Below are the code and all the weights of a small trained network. Each question names an input and a class and asks about switching units off, where a switched-off unit gives its printed mean instead of its output.

import numpy as np


def w(rows, s, z=0):
    codes = np.array(rows[::2]) - 128.0
    scale = np.full(codes.shape[1], s)
    scale[-1] = z or s
    return codes * scale


def f(y):
    return y / 2 * (1 + np.tanh(0.7978845608 * (y + 0.044715 * y**3)))


def log_softmax(a):
    a = a - a.max(-1, keepdims=True)
    return a - np.log(np.exp(a).sum(-1, keepdims=True))


def net(x, mask):
    res = np.array(x, float).reshape(1, 6) / 4 @ E
    y = f(res @ A[0][:, :-1].T + A[0][:, -1])
    res = res + np.where(mask, y, B[0][:, -1]) @ B[0][:, :-1]
    return log_softmax(res[-1] @ U[:, :-1].T + U[:, -1])


A, B = {}, {}
E = w([
[213,84,75,167],'x0',
[89,3,110,231],'x1',
[244,121,124,166],'x2',
[47,219,76,112],'x3',
[165,83,56,129],'x4',
[173,55,65,44],'x5',
],0.0056)
A[0] = w([
[114,176,104,163,111],'n0',
[165,180,146,78,144],'n1',
[167,99,114,114,181],'n2',
[69,46,129,116,252],'n3',
[206,151,30,123,104],'n4',
[98,179,118,67,79],'n5',
[130,152,115,105,74],'n6',
[109,134,179,141,185],'n7',
[204,132,124,103,190],'n8',
[138,132,152,145,123],'n9',
[115,80,63,130,60],'n10',
[145,159,148,104,191],'n11',
[91,84,142,144,70],'n12',
[116,152,136,126,111],'n13',
[136,129,190,193,252],'n14',
[128,132,128,144,16],'n15',
[124,215,121,101,39],'n16',
[119,184,197,88,197],'n17',
[159,130,154,105,182],'n18',
[109,159,111,123,23],'n19',
[180,188,160,248,198],'n20',
[131,36,96,202,196],'n21',
[132,63,94,182,130],'n22',
[119,111,112,155,115],'n23',
[106,123,156,124,83],'n24',
[131,50,130,146,127],'n25',
[98,72,128,160,119],'n26',
[110,142,132,137,127],'n27',
[153,140,164,121,70],'n28',
[171,148,171,186,218],'n29',
[162,138,148,125,29],'n30',
],0.015,0.003)
B[0] = w([
[191,126,125,157,158],'n0',
[70,116,82,99,197],'n1',
[146,76,154,153,174],'n2',
[177,210,128,100,212],'n3',
[65,42,233,88,209],'n4',
[57,140,122,137,199],'n5',
[96,107,132,153,138],'n6',
[163,152,107,56,175],'n7',
[198,71,139,104,194],'n8',
[153,130,106,116,137],'n9',
[76,113,176,204,164],'n10',
[117,115,92,110,169],'n11',
[155,173,82,67,155],'n12',
[139,121,109,123,144],'n13',
[162,185,139,97,216],'n14',
[136,114,113,144,116],'n15',
[121,109,62,199,200],'n16',
[176,104,39,57,230],'n17',
[147,113,115,85,155],'n18',
[122,118,124,166,136],'n19',
[251,139,135,197,244],'n20',
[161,137,9,180,255],'n21',
[135,114,55,169,208],'n22',
[127,135,105,130,142],'n23',
[145,137,123,82,137],'n24',
[188,128,89,185,193],'n25',
[171,176,36,84,179],'n26',
[153,134,116,124,142],'n27',
[147,139,108,100,135],'n28',
[187,134,97,149,200],'n29',
[140,118,117,117,129],'n30',
],0.017,0.0082)
U = w([
[75,114,61,148,139],'0',
[165,189,162,96,143],'1',
[124,182,181,125,47],'2',
[92,176,252,101,148],'3',
[135,242,81,143,156],'4',
[219,109,178,91,155],'5',
[83,60,114,1,126],'6',
[123,182,222,153,2],'7',
],0.009,0.0061)

Each question gives the input, the list of numbers given to net, and the class t.
The units are the neurons (one row each of A and B). Each row of codes is followed by its name. A weight is (code - 128) times the scale printed after its matrix; where a second scale follows, it is the last column's (A, B and U).
mask holds one flag per neuron, in row order. A switched-off neuron (its flag False) gives its mean, the last column of its row in B, instead of its output. The means were averaged over made-up inputs and are rounded, as every weight is.
A unit's drop is (log p(t) with every unit on - log p(t) with that unit switched off) / (log p(t) with every unit on - log p(t) with every unit switched off).
The circuit of an input: a set's keep is (log p(t) with only the set's units on - log p(t) with every unit switched off) / (log p(t) with every unit on - log p(t) with every unit switched off). Starting from the 12 units with the biggest drops (on a tie, the unit counted first), units are removed one at a time, each time the one whose removal leaves the highest keep (on an exact tie, the one counted first), for as long as the keep stays at least 0.8.
circuit, biggest first: the units of the circuit, biggest drop first
unit that matters most: the unit with the biggest drop
top k neurons: the k neurons with the biggest drops, biggest first
drop of u: that unit's drop, to one decimal
input [7,-7,8,1,0,-2], class 5: unit that matters most -> n20
input [-8,4,2,-4,6,8], class 4: circuit, biggest first -> n3, n21
input [1,-2,-1,8,-7,8], class 6: circuit, biggest first -> n21, n20
input [0,-3,4,4,0,-1], class 0: circuit, biggest first -> n3, n14
input [2,-8,5,-3,-6,-8], class 5: top 3 neurons -> n20, n21, n8
input [-7,4,4,-3,-4,-4], class 1: circuit, biggest first -> n21, n14
input [5,-8,8,-3,-2,4], class 6: circuit, biggest first -> n4, n1
input [7,1,-6,-7,1,4], class 0: top 2 neurons -> n20, n21
input [4,-8,3,3,0,-6], class 0: top 2 neurons -> n16, n1
input [-4,-3,5,5,-3,2], class 0: top 2 neurons -> n16, n4
input [4,-7,4,-2,-6,-8], class 5: top 2 neurons -> n20, n21
input [-2,-6,-8,1,7,3], class 6: top 2 neurons -> n21, n20
input [-6,-1,8,8,-3,0], class 0: top 2 neurons -> n3, n16
input [7,-8,-7,-4,1,-7], class 0: circuit, biggest first -> n3
input [1,-6,-8,0,-1,-3], class 0: top 4 neurons -> n16, n4, n8, n5
input [-2,-4,1,3,0,1], class 0: top 2 neurons -> n16, n4
input [2,7,8,-4,0,2], class 4: top 2 neurons -> n21, n22
input [-6,-6,1,2,-8,-1], class 6: top 2 neurons -> n17, n21
input [-7,-1,1,-3,7,-3], class 1: top 2 neurons -> n21, n4
input [-3,8,-5,3,6,6], class 4: circuit, biggest first -> n3
input [3,-1,4,2,8,-5], class 5: drop of n24 -> 0.0
input [-4,-3,1,3,5,-1], class 0: drop of n4 -> 0.3
input [0,-6,6,8,-6,-1], class 0: drop of n16 -> 0.2
input [-5,-6,-3,-8,5,-5], class 6: drop of n20 -> 0.1
